Below is a small trained network, with its code and all its weights. Each question gives an input and a class and asks what happens when units are switched off, that is, made to give their printed mean instead of their output.

import numpy as np


def w(rows, s, z=0):
    codes = np.array(rows[::2]) - 128.0
    scale = np.full(codes.shape[1], s)
    scale[-1] = z or s
    return codes * scale


def f(y):
    return np.maximum(y, 0)


def log_softmax(a):
    a = a - a.max(-1, keepdims=True)
    return a - np.log(np.exp(a).sum(-1, keepdims=True))


def net(x, mask):
    res = np.array(x, float).reshape(1, 4) / 4 @ E
    y = f(res @ A[0][:, :-1].T + A[0][:, -1])
    res = res + np.where(mask, y, B[0][:, -1]) @ B[0][:, :-1]
    return log_softmax(res[-1] @ U[:, :-1].T + U[:, -1])


A, B = {}, {}
E = w([
[130,128,127],'x0',
[26,123,49],'x1',
[58,154,228],'x2',
[111,9,175],'x3',
],0.012)
A[0] = w([
[117,190,179,145],'n1',
[81,161,159,16],'n2',
[180,155,167,96],'n3',
[186,145,230,79],'n4',
[90,182,240,108],'n5',
[125,26,162,72],'n6',
[65,94,100,69],'n7',
[204,100,155,110],'n8',
[166,80,108,109],'n9',
[132,4,140,65],'n10',
[76,140,144,156],'n11',
[148,209,70,122],'n12',
[208,106,70,2],'n13',
[158,96,81,167],'n14',
[140,81,55,228],'n15',
[15,68,97,81],'n16',
[193,105,114,158],'n17',
[28,165,33,68],'n18',
[193,154,46,180],'n19',
[204,112,136,111],'n20',
[82,131,127,139],'n21',
[152,238,109,24],'n22',
],0.013,0.0053)
B[0] = w([
[111,91,127,192],'n1',
[145,57,135,156],'n2',
[163,154,158,183],'n3',
[187,153,119,226],'n4',
[141,16,144,234],'n5',
[130,90,52,218],'n6',
[225,140,128,173],'n7',
[153,167,139,200],'n8',
[98,80,146,178],'n9',
[105,107,41,228],'n10',
[106,104,168,174],'n11',
[126,61,114,224],'n12',
[152,47,153,197],'n13',
[149,115,182,196],'n14',
[97,121,206,227],'n15',
[184,111,132,212],'n16',
[77,116,173,197],'n17',
[231,128,155,225],'n18',
[108,95,167,245],'n19',
[174,138,93,192],'n20',
[128,159,154,161],'n21',
[85,47,2,210],'n22',
],0.0099,0.012)
U = w([
[133,102,30,86],'0',
[212,145,110,71],'1',
[99,87,174,63],'2',
[133,126,113,254],'3',
[107,147,142,195],'4',
[93,250,113,86],'5',
[46,223,89,60],'6',
[89,190,89,59],'7',
],0.016)

Each question gives the input, the list of numbers given to net, and the class t.
The units are the neurons (one row each of A and B). Each row of codes is followed by its name. A weight is (code - 128) times the scale printed after its matrix; where a second scale follows, it is the last column's (A, B and U).
mask holds one flag per neuron, in row order. A switched-off neuron (its flag False) gives its mean, the last column of its row in B, instead of its output. The means were averaged over made-up inputs and are rounded, as every weight is.
A unit's drop is (log p(t) with every unit on - log p(t) with that unit switched off) / (log p(t) with every unit on - log p(t) with every unit switched off).
The circuit of an input: a set's keep is (log p(t) with only the set's units on - log p(t) with every unit switched off) / (log p(t) with every unit on - log p(t) with every unit switched off). Starting from the 12 units with the biggest drops (on a tie, the unit counted first), units are removed one at a time, each time the one whose removal leaves the highest keep (on an exact tie, the one counted first), for as long as the keep stays at least 0.8.
circuit, biggest first: the units of the circuit, biggest drop first
unit that matters most: the unit with the biggest drop
top k neurons: the k neurons with the biggest drops, biggest first
drop of u: that unit's drop, to one decimal
input [8,8,3,-7], class 1: top 2 neurons => n18, n10
input [-1,-1,8,8], class 0: unit that matters most => n6
input [6,0,5,6], class 0: top 2 neurons => n6, n10
input [-8,8,6,-1], class 1: circuit, biggest first => n18, n7
input [3,5,-6,-4], class 2: circuit, biggest first => n15, n19
input [7,8,-5,5], class 1: circuit, biggest first => n18, n7
input [-3,-5,-4,6], class 0: top 4 neurons => n10, n6, n18, n20
input [-2,-1,5,6], class 0: top 2 neurons => n6, n10
input [-3,-5,-6,7], class 0: top 3 neurons => n10, n6, n20
input [-7,5,-6,-3], class 3: top 2 neurons => n5, n18
input [0,6,-8,7], class 2: top 4 neurons => n15, n14, n22, n9
input [4,-4,5,-5], class 0: top 2 neurons => n22, n15
input [-4,-6,1,4], class 1: top 3 neurons => n4, n22, n8
input [6,-6,5,-1], class 1: circuit, biggest first => n4
input [-5,5,1,7], class 0: top 2 neurons => n10, n6
input [3,-7,-8,-6], class 2: top 2 neurons => n19, n17
input [6,3,6,-8], class 0: drop of n19 => 0.0
input [-6,-4,4,5], class 3: drop of n5 => -0.1
input [1,7,-4,3], class 1: drop of n18 => 0.2
input [6,-5,4,-7], class 0: circuit, biggest first => n22
